Here is a tiny trained network, its code and every weight. The questions are about switching its units off for an input and a class, where a switched-off unit gives its printed mean instead of its output.

import numpy as np


def w(rows, s, z=0):
    codes = np.array(rows[::2]) - 128.0
    scale = np.full(codes.shape[1], s)
    scale[-1] = z or s
    return codes * scale


def norm(h):
    return h / np.sqrt((h * h).mean(-1, keepdims=True) + 1e-5)


def f(y):
    return y / 2 * (1 + np.tanh(0.7978845608 * (y + 0.044715 * y**3)))


def log_softmax(a):
    a = a - a.max(-1, keepdims=True)
    return a - np.log(np.exp(a).sum(-1, keepdims=True))


def net(x, mask):
    res = np.array(x, float).reshape(1, 4) / 4 @ E
    u = 0
    for l in range(4):
        y = f(norm(res) @ A[l][:, :-1].T + A[l][:, -1])
        res = res + np.where(mask[u : u + 4], y, B[l][:, -1]) @ B[l][:, :-1]
        u += 4
    return log_softmax(norm(res)[-1] @ U[:, :-1].T + U[:, -1])


A, B = {}, {}
E = w([
[76,175,198,102,210,143,120,58,30],'x0',
[147,114,141,253,68,57,206,170,95],'x1',
[127,124,133,131,132,126,126,129,133],'x2',
[50,83,170,77,56,230,142,190,187],'x3',
],0.0027)
A[0] = w([
[162,102,22,60,196,118,22,119,196,124],'0.n0',
[108,103,143,65,111,115,203,166,176,167],'0.n1',
[231,146,4,97,207,105,83,119,162,7],'0.n2',
[158,152,106,218,110,21,75,157,99,131],'0.n3',
],0.0037,0.0021)
B[0] = w([
[46,108,109,186,88,84,36,155,195,253],'0.n0',
[92,172,74,183,95,173,73,67,176,187],'0.n1',
[59,1,50,182,94,57,74,160,61,198],'0.n2',
[154,78,43,164,101,161,188,109,106,233],'0.n3',
],0.0051,0.0025)
A[1] = w([
[179,144,91,140,171,126,15,185,187,161],'1.n0',
[196,100,67,28,218,16,24,72,123,3],'1.n1',
[56,116,214,195,127,122,124,126,91,2],'1.n2',
[143,21,111,80,45,131,125,253,202,56],'1.n3',
],0.0043,0.0011)
B[1] = w([
[137,98,180,59,137,112,158,186,91,188],'1.n0',
[2,116,234,204,16,161,198,42,44,181],'1.n1',
[82,172,118,127,40,195,96,155,27,148],'1.n2',
[121,203,136,122,142,77,123,53,119,252],'1.n3',
],0.0053,0.0031)
A[2] = w([
[90,3,202,89,155,216,119,91,112,71],'2.n0',
[133,72,217,18,234,219,136,141,163,4],'2.n1',
[143,108,180,98,108,121,199,107,44,96],'2.n2',
[173,156,144,220,181,30,184,107,45,56],'2.n3',
],0.0052,0.0031)
B[2] = w([
[181,69,74,171,143,178,207,84,110,197],'2.n0',
[130,12,3,103,197,92,192,119,160,193],'2.n1',
[109,146,179,110,77,162,73,142,179,168],'2.n2',
[186,188,165,34,172,183,86,223,191,253],'2.n3',
],0.0058,0.0029)
A[3] = w([
[105,112,130,15,157,127,94,138,227,4],'3.n0',
[101,86,195,153,90,210,197,221,86,105],'3.n1',
[79,108,135,90,70,59,186,152,189,27],'3.n2',
[119,182,205,154,88,128,254,120,196,16],'3.n3',
],0.006,0.0031)
B[3] = w([
[215,228,181,89,218,171,116,200,72,248],'3.n0',
[109,161,157,134,165,134,134,22,67,243],'3.n1',
[124,154,118,70,189,191,2,173,49,175],'3.n2',
[18,5,106,121,127,29,42,145,115,209],'3.n3',
],0.0061,0.0017)
U = w([
[32,52,55,192,39,19,50,178,173,209],'0',
[220,227,193,43,208,210,49,235,127,178],'1',
[50,145,229,209,59,192,190,23,33,157],'2',
[127,26,46,54,225,216,232,71,185,2],'3',
[254,117,48,224,56,45,199,226,224,110],'4',
],0.0075,0.0036)

Each question gives the input, the list of numbers given to net, and the class t.
The units are the neurons (one row each of A and B). Each row of codes is followed by its name. A weight is (code - 128) times the scale printed after its matrix; where a second scale follows, it is the last column's (A, B and U).
mask holds one flag per neuron, layer by layer. A switched-off neuron (its flag False) gives its mean, the last column of its row in B, instead of its output. The means were averaged over made-up inputs and are rounded, as every weight is.
A unit's drop is (log p(t) with every unit on - log p(t) with that unit switched off) / (log p(t) with every unit on - log p(t) with every unit switched off).
The circuit of an input: a set's keep is (log p(t) with only the set's units on - log p(t) with every unit switched off) / (log p(t) with every unit on - log p(t) with every unit switched off). Starting from the 12 units with the biggest drops (on a tie, the unit counted first), units are removed one at a time, each time the one whose removal leaves the highest keep (on an exact tie, the one counted first), for as long as the keep stays at least 0.8.
circuit, biggest first: the units of the circuit, biggest drop first
most important unit: the unit with the biggest drop
k most important neurons: the k neurons with the biggest drops, biggest first
top k neurons in layer l: the k neurons of layer l with the biggest drops, biggest first
drop of u: that unit's drop, to one decimal
input [7,4,-4,-1], class 1: circuit, biggest first => [2.n3]
input [3,-1,-1,7], class 3: 3 most important neurons => [2.n1, 1.n1, 0.n0]
input [-3,-8,8,-6], class 0: 2 most important neurons => [0.n0, 0.n2]
input [-2,-7,7,0], class 0: 3 most important neurons => [0.n0, 2.n3, 0.n2]
input [-1,2,-8,-2], class 4: top 2 neurons in layer 3 => [3.n0, 3.n2]
input [2,-8,6,8], class 3: 4 most important neurons => [2.n1, 2.n0, 2.n3, 2.n2]
input [1,8,-3,-1], class 1: 4 most important neurons => [2.n3, 1.n1, 0.n0, 0.n1]
input [0,1,-4,-1], class 4: 2 most important neurons => [0.n3, 1.n1]
input [1,0,8,-6], class 2: 2 most important neurons => [1.n1, 1.n3]
input [7,-8,-1,1], class 3: 2 most important neurons => [2.n1, 0.n2]
input [-7,-7,-4,-1], class 0: 2 most important neurons => [0.n2, 2.n3]
input [2,-3,-3,6], class 3: 4 most important neurons => [2.n1, 2.n0, 0.n0, 2.n3]
input [6,-6,-8,2], class 3: 2 most important neurons => [2.n1, 0.n2]
input [0,-8,1,-5], class 0: most important unit => 0.n0
input [0,3,-2,-1], class 4: 3 most important neurons => [1.n1, 0.n3, 1.n0]
input [1,4,-8,-7], class 1: 2 most important neurons => [2.n3, 0.n0]
input [5,-7,-1,3], class 3: top 2 neurons in layer 2 => [2.n1, 2.n0]
input [2,-5,-5,2], class 3: top 2 neurons in layer 2 => [2.n0, 2.n1]
input [8,0,-5,5], class 3: top 2 neurons in layer 1 => [1.n1, 1.n3]
input [2,2,5,-6], class 1: most important unit => 2.n3
input [-8,0,7,-6], class 0: top 2 neurons in layer 3 => [3.n0, 3.n2]
input [1,-5,-2,-2], class 2: top 2 neurons in layer 2 => [2.n1, 2.n0]
input [8,-5,-1,-8], class 2: drop of 2.n2 => 0.0
input [2,-2,1,5], class 3: drop of 0.n0 => 0.2
input [-6,8,0,4], class 0: drop of 3.n3 => 1.6
